Below is a small trained network, with its code and all its weights. Each question gives an input and a target symbol and asks what happens when units are switched off, that is, made to give their printed mean instead of their output.

import numpy as np


def w(rows, s, z=0):
    codes = np.array(rows[::2]) - 128.0
    scale = np.full(codes.shape[1], s)
    scale[-1] = z or s
    return codes * scale


def norm(h):
    return h / np.sqrt((h * h).mean(-1, keepdims=True) + 1e-5)


def f(y):
    return y / 2 * (1 + np.tanh(0.7978845608 * (y + 0.044715 * y**3)))


def softmax(a):
    e = np.exp(a - a.max(-1, keepdims=True))
    return e / e.sum(-1, keepdims=True)


def log_softmax(a):
    a = a - a.max(-1, keepdims=True)
    return a - np.log(np.exp(a).sum(-1, keepdims=True))


def net(x, mask):
    ids = ['αβγδεζηθλμξστφψω'.index(c) for c in x.split()]
    T = len(ids)
    res = E[ids] + P[:T]
    r = norm(res)
    for j in range(3):
        rows = slice(2 * j, 2 * j + 2)
        q, k, v = (r @ M[0][rows].T for M in (Q, K, V))
        z = softmax(np.where(np.tri(T) > 0, q @ k.T / 2**0.5, -1e9)) @ v
        o = O[0][rows]
        res = res + np.where(mask[j], z, o[:, -1]) @ o[:, :-1]
    y = f(norm(res) @ A[0][:, :-1].T + A[0][:, -1])
    res = res + np.where(mask[3:19], y, B[0][:, -1]) @ B[0][:, :-1]
    return log_softmax(norm(res)[-1] @ U[:, :-1].T + U[:, -1])


Q, K, V, O, A, B = {}, {}, {}, {}, {}, {}
E = w([
[146,59,169,78,111,73],'α',
[160,155,170,183,156,90],'β',
[87,127,96,48,47,145],'γ',
[114,49,116,110,56,121],'δ',
[196,81,76,86,171,128],'ε',
[136,136,176,165,30,118],'ζ',
[61,96,76,179,84,109],'η',
[96,49,93,138,119,96],'θ',
[133,218,85,72,169,116],'λ',
[155,167,216,104,92,82],'μ',
[87,160,101,205,79,124],'ξ',
[123,74,120,146,47,128],'σ',
[100,169,78,98,49,162],'τ',
[148,163,153,177,201,56],'φ',
[217,144,98,73,107,179],'ψ',
[246,161,239,7,75,139],'ω',
],0.021)
P = w([
[125,131,244,127,144,254],'0',
[145,129,191,140,121,175],'1',
[150,138,169,139,104,145],'2',
[148,141,143,141,99,120],'3',
[146,134,123,140,94,95],'4',
[152,138,113,147,93,73],'5',
[151,137,95,143,86,54],'6',
[161,142,80,142,80,38],'7',
[168,148,68,134,73,19],'8',
[177,149,59,131,72,6],'9',
],0.01)
Q[0] = w([
[145,136,160,118,115,143],'h1',
[40,107,189,113,201,229],'h1',
[74,99,139,136,182,248],'h2',
[188,141,60,138,36,74],'h2',
[188,138,111,118,33,19],'h3',
[218,149,67,134,106,92],'h3',
],0.014)
K[0] = w([
[103,120,109,137,144,119],'h1',
[68,99,207,117,188,252],'h1',
[93,122,200,130,186,206],'h2',
[168,158,107,105,91,35],'h2',
[201,156,33,104,64,44],'h3',
[139,146,111,126,55,22],'h3',
],0.014)
V[0] = w([
[173,170,204,115,59,105],'h1',
[130,72,106,5,70,129],'h1',
[253,78,138,150,166,97],'h2',
[159,102,44,137,78,205],'h2',
[218,156,101,221,148,171],'h3',
[101,192,97,73,179,152],'h3',
],0.023)
O[0] = w([
[207,189,201,88,91,57,251],'h1',
[60,221,148,100,57,180,210],'h1',
[153,175,182,139,192,226,193],'h2',
[235,79,119,171,11,142,153],'h2',
[198,236,78,203,147,109,130],'h3',
[102,144,46,48,125,116,101],'h3',
],0.012,0.017)
A[0] = w([
[60,126,110,131,117,187,63],'n1',
[29,149,181,165,106,6,193],'n2',
[123,179,108,185,122,34,156],'n3',
[74,161,60,175,53,111,93],'n4',
[107,151,82,71,130,154,179],'n5',
[133,151,201,202,119,156,62],'n6',
[161,81,101,147,190,202,231],'n7',
[65,136,185,117,148,79,215],'n8',
[147,93,110,169,185,65,202],'n9',
[166,149,146,90,143,221,134],'n10',
[61,93,147,183,147,78,253],'n11',
[220,83,138,48,176,111,209],'n12',
[200,102,124,93,90,149,152],'n13',
[176,24,111,87,106,156,114],'n14',
[150,139,49,181,107,152,214],'n15',
[132,107,100,156,99,175,16],'n16',
],0.015,0.0022)
B[0] = w([
[48,175,112,65,107,112,133],'n1',
[101,137,22,234,126,7,225],'n2',
[142,119,34,163,159,195,190],'n3',
[165,190,109,155,157,207,168],'n4',
[103,117,149,206,149,186,162],'n5',
[146,60,150,218,177,107,253],'n6',
[111,106,123,146,102,241,138],'n7',
[114,96,68,170,121,98,209],'n8',
[117,58,145,57,83,147,157],'n9',
[27,167,67,149,195,130,254],'n10',
[70,70,170,77,198,110,140],'n11',
[157,98,217,13,147,187,201],'n12',
[86,91,106,79,150,128,236],'n13',
[134,95,95,118,133,220,148],'n14',
[82,96,100,77,172,196,178],'n15',
[100,132,90,191,65,138,137],'n16',
],0.017,0.0076)
U = w([
[47,128,201,144,159,105,76],'α',
[180,81,159,85,157,108,63],'β',
[103,92,132,43,51,92,151],'γ',
[132,90,190,188,47,121,71],'δ',
[153,155,149,109,130,222,174],'ε',
[185,132,126,136,139,6,131],'ζ',
[144,38,49,149,148,123,108],'η',
[65,70,108,182,143,171,58],'θ',
[100,149,15,26,178,92,56],'λ',
[94,147,170,105,171,36,231],'μ',
[191,35,88,108,174,107,153],'ξ',
[200,88,152,195,81,92,3],'σ',
[123,111,68,67,40,93,75],'τ',
[159,47,140,78,207,123,110],'φ',
[204,182,102,129,108,149,251],'ψ',
[137,114,172,74,114,117,98],'ω',
],0.011,0.0049)

Each question gives the input, a string of symbols that net reads in full, and the target symbol t.
The units are the heads (2 rows each of Q, K, V and O) and the neurons (one row each of A and B). Each row of codes is followed by its name. A weight is (code - 128) times the scale printed after its matrix; where a second scale follows, it is the last column's (O, A, B and U).
mask holds one flag per unit, heads first, then neurons. A switched-off unit (its flag False) gives its mean, the last column of its rows in O or B, instead of its output. The means were averaged over made-up inputs and are rounded, as every weight is.
A unit's drop is (log p(t) with every unit on - log p(t) with that unit switched off) / (log p(t) with every unit on - log p(t) with every unit switched off).
The circuit of an input: a set's keep is (log p(t) with only the set's units on - log p(t) with every unit switched off) / (log p(t) with every unit on - log p(t) with every unit switched off). Starting from the 12 units with the biggest drops (on a tie, the unit counted first), units are removed one at a time, each time the one whose removal leaves the highest keep (on an exact tie, the one counted first), for as long as the keep stays at least 0.8.
circuit, biggest first: the units of the circuit, biggest drop first
top k neurons: the k neurons with the biggest drops, biggest first
which heads matter: for each layer, one digit per head in row order, 1 if its drop is at least 0.15 and else 0, layers parted by /
drop of u: that unit's drop, to one decimal
input δ ψ δ, target ψ: which heads matter => 101
input φ ψ ψ η γ γ μ ψ γ ψ, target γ: circuit, biggest first => (h3)
input η τ ω α β, target φ: which heads matter => 100
input ψ ψ δ ψ φ γ ω λ, target λ: which heads matter => 111
input ψ ψ τ α θ ψ, target θ: which heads matter => 100
input ξ θ ε ψ δ, target ε: which heads matter => 100
input ε ξ θ γ α ε, target θ: which heads matter => 100
input ψ α δ λ ψ ψ θ λ, target ε: top 3 neurons => (n5 n2 n4)
input ψ μ θ α α ψ, target α: circuit, biggest first => (h3 n10)
input α ψ γ ψ γ δ ψ θ ψ δ, target ε: circuit, biggest first => (h1 n4)
input θ η μ τ γ, target τ: which heads matter => 011
input γ γ φ ψ μ μ ψ ε, target ε: top 3 neurons => (n2 n7 n8)
input λ ψ μ γ θ α ψ φ ε, target ε: top 2 neurons => (n7 n2)
input ψ μ ψ δ μ ψ σ θ, target δ: circuit, biggest first => (h3)
input ψ ψ ξ λ φ, target φ: circuit, biggest first => (h1 n12)
input γ η ξ, target η: which heads matter => 110
input ψ ψ ψ ξ ω η, target η: which heads matter => 110
input μ μ ψ α γ ψ μ, target ζ: top 2 neurons => (n2 n4)
input ψ α γ ψ λ ψ ψ θ ψ ψ, target ε: drop of h2 => 0.1
input μ ψ ψ μ ζ, target ζ: circuit, biggest first => (h1)
